Below are the code and all the weights of a small trained network. Each question names an input and a class and asks about switching units off, where a switched-off unit gives its printed mean instead of its output.

import numpy as np


def w(rows, s, z=0):
    codes = np.array(rows[::2]) - 128.0
    scale = np.full(codes.shape[1], s)
    scale[-1] = z or s
    return codes * scale


def f(y):
    return y / 2 * (1 + np.tanh(0.7978845608 * (y + 0.044715 * y**3)))


def log_softmax(a):
    a = a - a.max(-1, keepdims=True)
    return a - np.log(np.exp(a).sum(-1, keepdims=True))


def net(x, mask):
    res = np.array(x, float).reshape(1, 8) / 4 @ E
    y = f(res @ A[0][:, :-1].T + A[0][:, -1])
    res = res + np.where(mask, y, B[0][:, -1]) @ B[0][:, :-1]
    return log_softmax(res[-1] @ U[:, :-1].T + U[:, -1])


A, B = {}, {}
E = w([
[196,213,144,157,41,84],'x0',
[45,113,169,238,123,115],'x1',
[143,124,133,115,125,30],'x2',
[129,83,54,143,107,100],'x3',
[118,180,142,255,162,141],'x4',
[148,91,142,85,125,114],'x5',
[113,27,156,112,58,153],'x6',
[175,148,225,134,219,139],'x7',
],0.0089)
A[0] = w([
[142,144,194,63,237,103,248],'n1',
[224,182,155,60,130,159,126],'n2',
[155,163,88,95,14,65,159],'n3',
[196,120,165,158,125,246,180],'n4',
[81,56,2,177,104,137,236],'n5',
[121,107,186,77,175,70,140],'n6',
[117,215,190,223,86,118,221],'n7',
[116,94,201,196,137,14,198],'n8',
[109,50,195,57,220,73,177],'n9',
[51,55,70,94,181,121,253],'n10',
[117,76,105,200,166,121,211],'n11',
[128,211,66,121,253,157,199],'n12',
[154,149,231,78,123,209,254],'n13',
],0.0092,0.003)
B[0] = w([
[176,41,175,135,156,146,247],'n1',
[134,116,97,137,162,147,220],'n2',
[191,157,131,24,81,131,238],'n3',
[95,131,42,171,194,107,189],'n4',
[63,173,174,68,49,209,254],'n5',
[158,54,155,152,98,122,187],'n6',
[107,114,152,85,201,52,239],'n7',
[103,98,154,56,127,51,215],'n8',
[190,30,165,125,55,196,245],'n9',
[93,89,140,189,62,239,250],'n10',
[53,150,165,123,116,127,197],'n11',
[192,254,177,197,150,195,238],'n12',
[174,39,8,203,182,93,224],'n13',
],0.0092,0.0093)
U = w([
[14,135,153,112,49,193,2],'0',
[200,64,160,122,88,145,98],'1',
[141,108,25,161,169,99,131],'2',
[180,236,199,146,159,160,240],'3',
[207,207,112,2,53,110,167],'4',
[60,141,196,50,121,7,150],'5',
],0.0092,0.0022)

Each question gives the input, the list of numbers given to net, and the class t.
The units are the neurons (one row each of A and B). Each row of codes is followed by its name. A weight is (code - 128) times the scale printed after its matrix; where a second scale follows, it is the last column's (A, B and U).
mask holds one flag per neuron, in row order. A switched-off neuron (its flag False) gives its mean, the last column of its row in B, instead of its output. The means were averaged over made-up inputs and are rounded, as every weight is.
A unit's drop is (log p(t) with every unit on - log p(t) with that unit switched off) / (log p(t) with every unit on - log p(t) with every unit switched off).
The circuit of an input: a set's keep is (log p(t) with only the set's units on - log p(t) with every unit switched off) / (log p(t) with every unit on - log p(t) with every unit switched off). Starting from the 12 units with the biggest drops (on a tie, the unit counted first), units are removed one at a time, each time the one whose removal leaves the highest keep (on an exact tie, the one counted first), for as long as the keep stays at least 0.8.
units of the circuit, in order: the units of the circuit, biggest drop first
k most important neurons: the k neurons with the biggest drops, biggest first
drop of u: that unit's drop, to one decimal
input [-4,-6,1,4,-6,-8,-7,6], class 3: units of the circuit, in order -> [n12]
input [0,-6,0,4,2,-2,1,4], class 3: units of the circuit, in order -> [n9, n8]
input [3,3,-8,-5,6,-7,3,-6], class 5: units of the circuit, in order -> [n7, n10]
input [-2,7,-7,7,8,7,7,7], class 0: 3 most important neurons -> [n11, n5, n3]
input [1,-8,-8,-7,3,3,-2,-7], class 2: units of the circuit, in order -> [n13, n4]
input [1,-6,8,-5,-5,-4,-2,0], class 1: 3 most important neurons -> [n1, n6, n5]
input [1,3,0,-4,-1,-7,8,7], class 2: 2 most important neurons -> [n13, n4]
input [7,3,6,7,7,0,-7,-7], class 5: 2 most important neurons -> [n7, n8]
input [0,8,-5,-8,4,-8,6,3], class 5: 2 most important neurons -> [n7, n8]
input [4,-7,2,2,-1,5,-6,5], class 1: 2 most important neurons -> [n1, n6]
input [-3,-3,6,-3,-1,-2,-8,-6], class 3: 2 most important neurons -> [n12, n8]
input [0,-6,-8,8,0,7,6,5], class 2: 2 most important neurons -> [n4, n13]
input [7,-6,-1,8,7,-4,7,3], class 4: 2 most important neurons -> [n3, n13]
input [-1,8,7,-1,-3,8,-6,-3], class 5: units of the circuit, in order -> [n8]
input [3,7,1,4,-7,-1,-8,-5], class 4: drop of n3 -> 0.7
input [8,-1,3,6,7,0,-5,-7], class 4: drop of n3 -> 1.2
input [7,-2,-2,-5,3,6,-1,7], class 2: drop of n4 -> 0.0
